Each row is followed by its class.
[ 270   60 -329  427  -36   73   28   13 -126   68  -89 -155  -19  102
 -273 -214 -229  285  132 -143  261  228 -176  -53  336 -312 -329  -43
  405 -368  128  150  254  191   27  142]
sep
[-329   39   75  792  530 -178  319  293 -407  -77  291  228 -109   26
 -276 -310 -274  431 -420  -53  113  531 -414  -61    2 -111  106 -473
  370  396   -5 -214   44  -33   65  459]
pebol
[-307   11   43  673  526  -15  291  296 -344    5  224  181  -37  -43
 -276 -215 -274  298 -362  -38  -18  624 -362  -71    2 -242  157 -418
  278  140 -109  -41   34 -269  139  418]
sesa
[ 396  221 -641  133   18  138  157  184   75    5  -19  123  -66  178
 -368 -188  -14   47 -522  -20 -107  374 -204  139   59  -25 -274 -406
 -144  -18 -166 -328   78 -180  134  472]
Kiv
[ 310   -3 -390  409 -211   18   18  -47  -79  208  -65  -53   -3  136
 -253 -224 -103  462  127 -153  195   56 -254  -70  166 -365 -277  -27
  418 -323  204   55  336  297   17  229]
Kiv
[ -57    0  -55  -95  225   -1   -7 -133 -120  -40  117   58 -145  195
   90  201   18 -449    2   86  108  164   50  -66  220  -66 -237   24
 -125  -85  -59  173 -129 -125 -302 -393]
poti
[ 355  252 -542  179   42  212  161  116   94  -10    1  145  -76  182
 -386 -122  -11    3 -539   15 -116  363 -159  145   65  -66 -268 -412
 -190   21 -228 -339   39 -259  151  446]
pebol
[-225  -42   14  899  377 -163  364  210 -201  -65  193  240 -140   35
 -404 -200  -73  451 -457  -53   17  533 -495 -124  -51 -223    5 -441
  260  275   53  -52   34   43  145  500]
poti
[-279   90  -87  628  488 -130  235  340 -272  -21  183  215 -105  -37
 -269 -269 -223  433 -397  -54   -9  576 -437  -43  -50 -152  138 -427
  278  231 -120 -159   30 -110  189  538]
pebol
[ 472  182 -705  209   84  231  211   70   96    7   51  137   33  292
 -516 -173  -69  -22 -650  -11 -147  355 -268  110  115  -65 -385 -396
 -234   13 -150 -275   55 -208  -21  370]
sesa
[ 254   41 -348  467 -103   23  113   29 -124   49  -85 -123  -71   58
 -344 -231 -139  396   20 -167  272  247 -276  -37  272 -314 -302  -71
  515 -276  195  118  305  331   34  233]
lep
[ 370  -10 -490  415 -191  100   64   -4 -101  207  -80  -73 -144   54
 -297 -300 -115  417   71 -163  261  193 -245  -58  218 -353 -271  -81
  467 -390  165   20  253  243   66  244]
Bomi
[ 400  213 -632  358   13  164  187  -43   80  116    6  171   62  275
 -469 -144   47  -66 -496   16 -127  258 -241   95  144   40 -378 -341
 -157 -135 -135 -325   77  -29   20  452]
Garol
[-286   54  -29  747  506  -97  319  308 -281   19  244  242 -143  -69
 -295 -270 -268  404 -434  -92   71  585 -425  -83  -80 -227  103 -435
  334  233  -91 -119   72  -91  210  551]
lep
[ 465  132 -599  175   18  140  205   52   96   -5   43  152   61  250
 -479 -105   59  -24 -615  -21 -183  308 -271  115  102  -66 -389 -342
 -165  -23 -124 -218  132  -94   52  390]
pebol
[  28  -17 -108  -99  152  -47  -64 -168  -59   -7  120  114 -154  158
   80  243   42 -406   25   85  107   85  -11  -86  157 -120 -269   80
 -103  -77  -39  188  -71   12 -314 -447]
Bomi
[  20   -3 -105 -305  275  -16 -114  -81  -52  -83  163  197 -208  278
  180  231  -49 -618   72   74  117  117  124  -44  242  -38 -178   84
  -59  -47 -148  101 -132 -109 -305 -465]
pebol
[-281    3  109  772  438 -170  341  246 -227 -110  168  195  -94  -27
 -304 -131 -131  404 -387  -31   23  518 -425 -133  -94 -240   73 -382
  203  302    0   -5   31  -26  134  425]
sesa
[  28   75 -179 -132  225   82  -60   -1 -118 -152  144  153 -248  215
   60   17 -142 -424   21   78   73  215  157   -5  306   37 -185  -49
  -81  -52 -101  -89 -170 -138 -340 -324]
lep
[ 528  122 -643   75   57  126  141  106   72  -43  -16  134   30  309
 -421 -157   20 -119 -589    3 -240  393 -146  135  212    9 -367 -328
 -292 -128 -168 -304   52 -167   21  405]
pebol
[ 201   83 -370  614  -29   91  129   32 -125   80  -64 -234  -49    3
 -348 -187 -178  385   54 -145  299  314 -309  -68  269 -349 -300 -142
  517 -318  152  185  268  176   83  227]
Garol
[ 366  194 -595  361   38  151  233   23   50   64   -5  186   40  240
 -481 -147  -56  -37 -494    6  -87  272 -252   68  101   66 -331 -409
  -93  -58 -109 -299   81  -52   -6  454]
Bomi
[-200  -72   47  870  395 -123  370  175 -213  -71  223  225  -32   49
 -394 -115 -100  365 -439  -48  -33  487 -464 -136  -58 -241    5 -394
  241  259   41   15   84   -8   96  429]
sesa
[ 358  -14 -386  342 -240   31   20    2 -108  197  -98  -13   -9  213
 -237 -339 -105  430  118 -152  180   82 -204  -32  263 -290 -258  -15
  427 -344  241  -48  290  337   -7  207]
poti
[ 473  132 -626  220   30  132  240   52   73  -34  -29  133   36  272
 -475 -167   61  -46 -640    1 -176  394 -203  129  184   51 -354 -360
 -241  -58  -79 -328   16 -105   33  429]
poti
[ 319   37 -445  449  -82  -26  140  105  -93   81    3 -118  -72   15
 -363 -280 -168  477  -81 -182  257  235 -374  -74  156 -348 -335 -150
  584 -201  177  123  368  271   85  319]
Bomi
[ 354   59 -487  474 -106   26  130   81  -56  102  -67  -81  -90  -41
 -423 -391 -152  539  -45 -202  243  246 -357  -60  194 -316 -301 -155
  615 -309  165   44  307  304  117  397]
poti
[ 451  152 -685  195   76  126  216   98   71  -92   -3  109  -57  236
 -468  -70   77  -53 -615   -6 -105  487 -278   91  205  -69 -444 -359
 -233  -42 -141 -249   22  -57   34  414]
sep
[ 400  242 -601  233  -21  174   87  110   10   30  -37  182  -31  242
 -348 -171  -28   28 -425   18 -128  344 -122  148  148    1 -327 -366
 -225  -79 -161 -400   43 -171  102  395]
sep
[ 389  234 -539  280   72  167  191   46   34   25  -43  163   89  239
 -454 -159  -37  -55 -501   37 -150  323 -166  129  107   60 -272 -383
 -205  -94 -160 -357   31 -186   92  492]
Garol
[ 563  160 -734   83    6  161  167  102   87  -67   -9  182   27  313
 -473 -146   16  -34 -586  -12 -184  410 -240  143  189  -55 -351 -353
 -212  -83 -119 -352   70  -88   30  437]
tipeb
[ 350    2 -391  461 -178   99   72  -17 -104  152  -57  -38  -89   91
 -326 -284 -142  459  103 -150  249  148 -224  -82  246 -360 -270  -88
  472 -322  196    0  268  206   31  252]
sep
[ 479  162 -583  199  121  164  191   81   58  -54   42  144   -1  347
 -475 -158   12 -123 -624  -15 -137  365 -265  104  208  -24 -412 -379
 -164  -13 -136 -252   35 -117   17  397]
tipeb
[  57  -33 -159  -90  211   65    6 -179  -66  -49  199   91 -103  229
  -23  164   17 -577  -71   65   35  118   16  -64  268  -71 -310    8
  -59 -121  -66  175  -67  -66 -388 -430]
Garol
[-264   14   -7  766  476 -128  321  315 -287  -66  239  182 -105  -24
 -354 -305 -222  466 -440  -51   29  593 -449  -57  -67 -224  127 -462
  303  266  -68 -103   44  -78  182  544]
Bomi
[ 470  134 -678  147   38  135  171   39   68  -19   24  106   -3  248
 -437  -88   20  -16 -558  -13 -102  376 -244   86  157  -85 -423 -295
 -241  -55 -106 -231   64  -83  -24  323]
sesa
[-240   39 -127  723  481  -67  294  281 -279  -37  251  164  -77  -10
 -289 -160 -219  375 -434  -73  -31  648 -476 -103   22 -240  -33 -428
  255  163  -15  -28   77 -120  106  431]
poti
[-299   61   46  695  498 -149  309  316 -259  -21  194  204  -61 -105
 -256 -228 -292  452 -388  -83   71  522 -413  -95 -115 -225  144 -400
  302  298  -75  -93   81  -89  199  529]
sep
[-279  -41  124  803  409 -161  355  177 -233  -61  213  204  -83    7
 -326  -82  -66  385 -425  -15   13  490 -448 -122 -116 -257   64 -393
  151  301   -2   27   25  -65  153  465]
tipeb
[ 358  276 -549  241   50  136  188   97   76   95 -118  225   35  230
 -388 -221  -53   35 -478   24 -126  303 -175  101   66  104 -213 -380
 -225  -81 -141 -404    0 -139  131  537]
poti
[-336   35   39  693  529 -140  314  352 -321  -34  216  203  -86  -48
 -274 -264 -247  399 -415  -42   34  591 -416  -62  -95 -212  189 -483
  315  287  -97 -131   31 -173  186  517]
Kiv
[  23   11   43  -87  206  -33  -38 -154 -101  -73   28   68 -169  113
  110  127   16 -454   15   93   77  115  165  -29  193   19 -172   64
 -172 -120  -73  104 -176 -123 -239 -342]
tipeb
[ 337  264 -604  184   19  156  168  130   82    7  -69  134  -70  181
 -385 -138   10   52 -519   17  -92  378 -169  157   15  -20 -249 -426
 -310    1 -211 -336    6 -235  183  481]
Kiv
[ 453  211 -605  141  -61  220   78   88   50   70  -46  183  -15  243
 -350 -183   38   23 -446   21 -218  353  -99  181  150  -31 -254 -336
 -249 -172 -191 -420   27 -248  156  428]
tipeb
[ 506  198 -628  172  -24  232   84   73   46  118  -18  255   25  256
 -410 -173   20    6 -491   27 -230  352 -144  176  137  -30 -303 -342
 -235 -176 -200 -364   55 -287  169  443]
pebol
[ 126  -28 -244 -200  143   25 -132 -185  -44   19  204  262 -112  310
  110  195    1 -576   51   78    5   56   91  -14  247  -37 -251  104
  -66 -155  -96   66  -60  -47 -356 -486]
Bomi
[  88   -2 -217 -221  193   85 -118 -182  -62  -79  230  219 -137  342
  110  245  -71 -637   85  101   41   84  128  -30  293  -17 -263   66
  -25 -118  -89   42 -106 -117 -408 -509]
tipeb
[ 377  -10 -409  461 -219   82   34  -43 -119  174 -127  -59  -80  108
 -275 -285  -94  449  142 -126  209  174 -177  -64  253 -364 -293  -29
  329 -411  210   15  225  232    6  186]
sesa
[ 489  176 -547  189  -27  214  105   72   49   56  -14  197   29  295
 -405 -201   20  -56 -482   17 -217  325 -114  166  179    2 -311 -353
 -229 -158 -157 -365   55 -220  126  425]
Bomi
[  26  -13  -69 -116  174   11  -40 -202  -99  -35   72  114 -124  228
   58  190   -1 -468   48   85  123   83  101  -63  271  -16 -266   91
 -146 -110  -29  117 -161  -52 -357 -438]
lep
[ 360  221 -628  194  -38  208  152  113   78    3  -22  109  -83  167
 -411 -119   26   72 -487   13 -111  372 -181  154   69  -66 -264 -415
 -113  -38 -177 -399   51 -223  164  458]
Kiv
[ 272   22 -326  448 -133   91   74  -34  -57  153  -91 -143  -13   94
 -317 -178 -154  355   82 -129  233  139 -241  -68  209 -344 -295  -58
  372 -327  152  213  291  200   36  168]
pebol
[ 423  201 -507  267   28  160  193   42   63   99  -52  182   95  237
 -417 -246    0  -51 -495   18 -199  268 -137  118  116  118 -244 -350
 -228 -150 -143 -336   48 -138   61  522]
Garol
[ 239   11 -331  429 -113  -14  123   17  -83   37  -61 -152  -52   89
 -312 -196 -125  350   16 -177  263  194 -287  -42  230 -353 -294  -80
  568 -228  207  151  363  349   -2  200]
Kiv
[ 426  141 -617  249  116  206  211   69   57   10   67  135   10  296
 -484 -140  -59  -81 -613   -9 -165  367 -244   86  167  -14 -390 -383
 -203  -44 -159 -228   47 -186    5  384]
Bomi
[  85  -18 -191 -181  197   42  -67  -41  -61 -163  138   92 -240  272
   73  105   -3 -472  -34   94    8  224  150  -23  300  -22 -234  -25
 -242  -74 -117   22 -189 -171 -322 -369]
pebol
[ 418  192 -583  119  109  186  195  141  110  -67  -14  157  -50  275
 -442 -108  -51 -105 -600    3  -96  423 -233  104  154  -76 -349 -362
 -166   32 -162 -227   20 -173   72  360]
sep
[-300   17   34  707  505 -230  325  280 -408 -108  263  226  -72   63
 -307 -253 -172  370 -469  -23   79  517 -445  -65  -46 -181   61 -470
  250  408  -14 -206   46  -34   44  495]
sep
[ 306   35 -416  414  -73   42  133   26  -77    3  -70 -151  -91   62
 -368 -201 -144  386  -30 -176  289  290 -302  -39  256 -363 -295  -71
  529 -247  178  103  309  316   39  230]
sesa
[  69  -45  -31 -192  191   31 -108 -182  -88  -16  193  146 -148  274
  165  125   -5 -504   69   76   -5   40  211  -33  269  -13 -238  125
 -167 -159 -127  133  -98 -136 -374 -425]
pebol
[-292   69  -16  735  518  -73  325  291 -302  -28  215  197 -111  -93
 -291 -203 -301  440 -401  -66   90  644 -410  -76  -40 -215  121 -400
  280  227  -52  -79   34 -139  191  493]
lep
[ -56  -10  -53 -138  281   56  -31 -105 -104  -38  222   47 -207  107
  107   77  -87 -495   31   20  118  141  165  -49  255  -23 -186   31
  -69 -139 -178  147  -92 -141 -333 -345]
lep
[   2  -75  -28 -127  247  -12  -59 -118 -151  -88  206  115 -167  221
  101  118  -65 -527   57   82   91  103  153  -65  301   22 -241   60
  -45  -80  -71  106 -124 -103 -405 -425]
sep
[-326   26   28  747  484 -109  332  331 -328  -52  227  170 -108  -34
 -334 -289 -226  399 -423  -38   34  559 -418  -86  -78 -211  149 -494
  287  282  -75 -134   50 -126  141  520]
sesa
[ 404  193 -543  168  -34  206  157   95   50   58  -45  194   33  294
 -410 -199    3    7 -523   50 -208  349 -106  195  105    4 -231 -368
 -280  -80 -157 -384   24 -282  127  436]
poti
[-305   97   44  685  498  -86  334  321 -282  -13  194  210  -78 -127
 -205 -224 -299  450 -410  -53   19  602 -366  -60 -123 -183  217 -431
  273  266  -72 -139   34 -231  225  556]
tipeb
[ 430  168 -625  195  162  218  207  120   79  -41  103  134   21  298
 -490 -133 -144  -97 -603  -12 -120  385 -252   71  153  -89 -391 -380
 -125    2 -157 -175   92 -226   19  353]
sep
[-196   -7  -90  783  351 -132  339  216 -172  -49  212  192 -106  -10
 -384 -153  -36  438 -460  -45  -27  531 -500 -125 -114 -311   35 -446
  170  239  -19   -9   71  -46  166  516]
Garol
[  95   -6 -191 -131  171   55 -107  -68  -59 -146  143   93 -249  287
   83   81  -26 -499   26   89   20  181  166  -18  323  -21 -255   -8
 -157 -120  -80   -1 -156 -103 -346 -407]
Kiv
[ 423  191 -586  297  100  201  211   26   57   46  -33  166  101  291
 -487 -120  -67 -111 -541   12 -193  333 -187  101  166   81 -335 -395
 -235 -139 -159 -289   56 -183   15  429]
Kiv
[  18  -21 -106 -135  126  -30  -61 -188  -59  -18  118  135  -95  205
   67  171   28 -461   36   92   78   43   73  -70  205  -41 -237   62
 -130  -85  -35  123  -79  -20 -355 -401]
sep
[  21  -74 -161   55  199   -8   17 -204  -54  -86  206   85 -164  200
  -43  208   61 -460  -48   68  105  169  -24 -102  281 -141 -378   31
  -24  -87  -51  213  -81   29 -374 -391]
sep
[ 367  261 -545  162  -20  184  153  120  127    2  -42  157  -78  158
 -375 -179   25   70 -511   39 -129  349 -104  150   45  -17 -240 -380
 -294   -4 -222 -395   -6 -241  192  500]
sep
[   3   23 -180 -194  311   -2 -105 -103  -95 -119  238  169 -185  287
  121  196 -104 -625   65   62  134  159   83  -57  319  -13 -294   19
   10  -67 -100   94 -109  -80 -382 -496]
Kiv
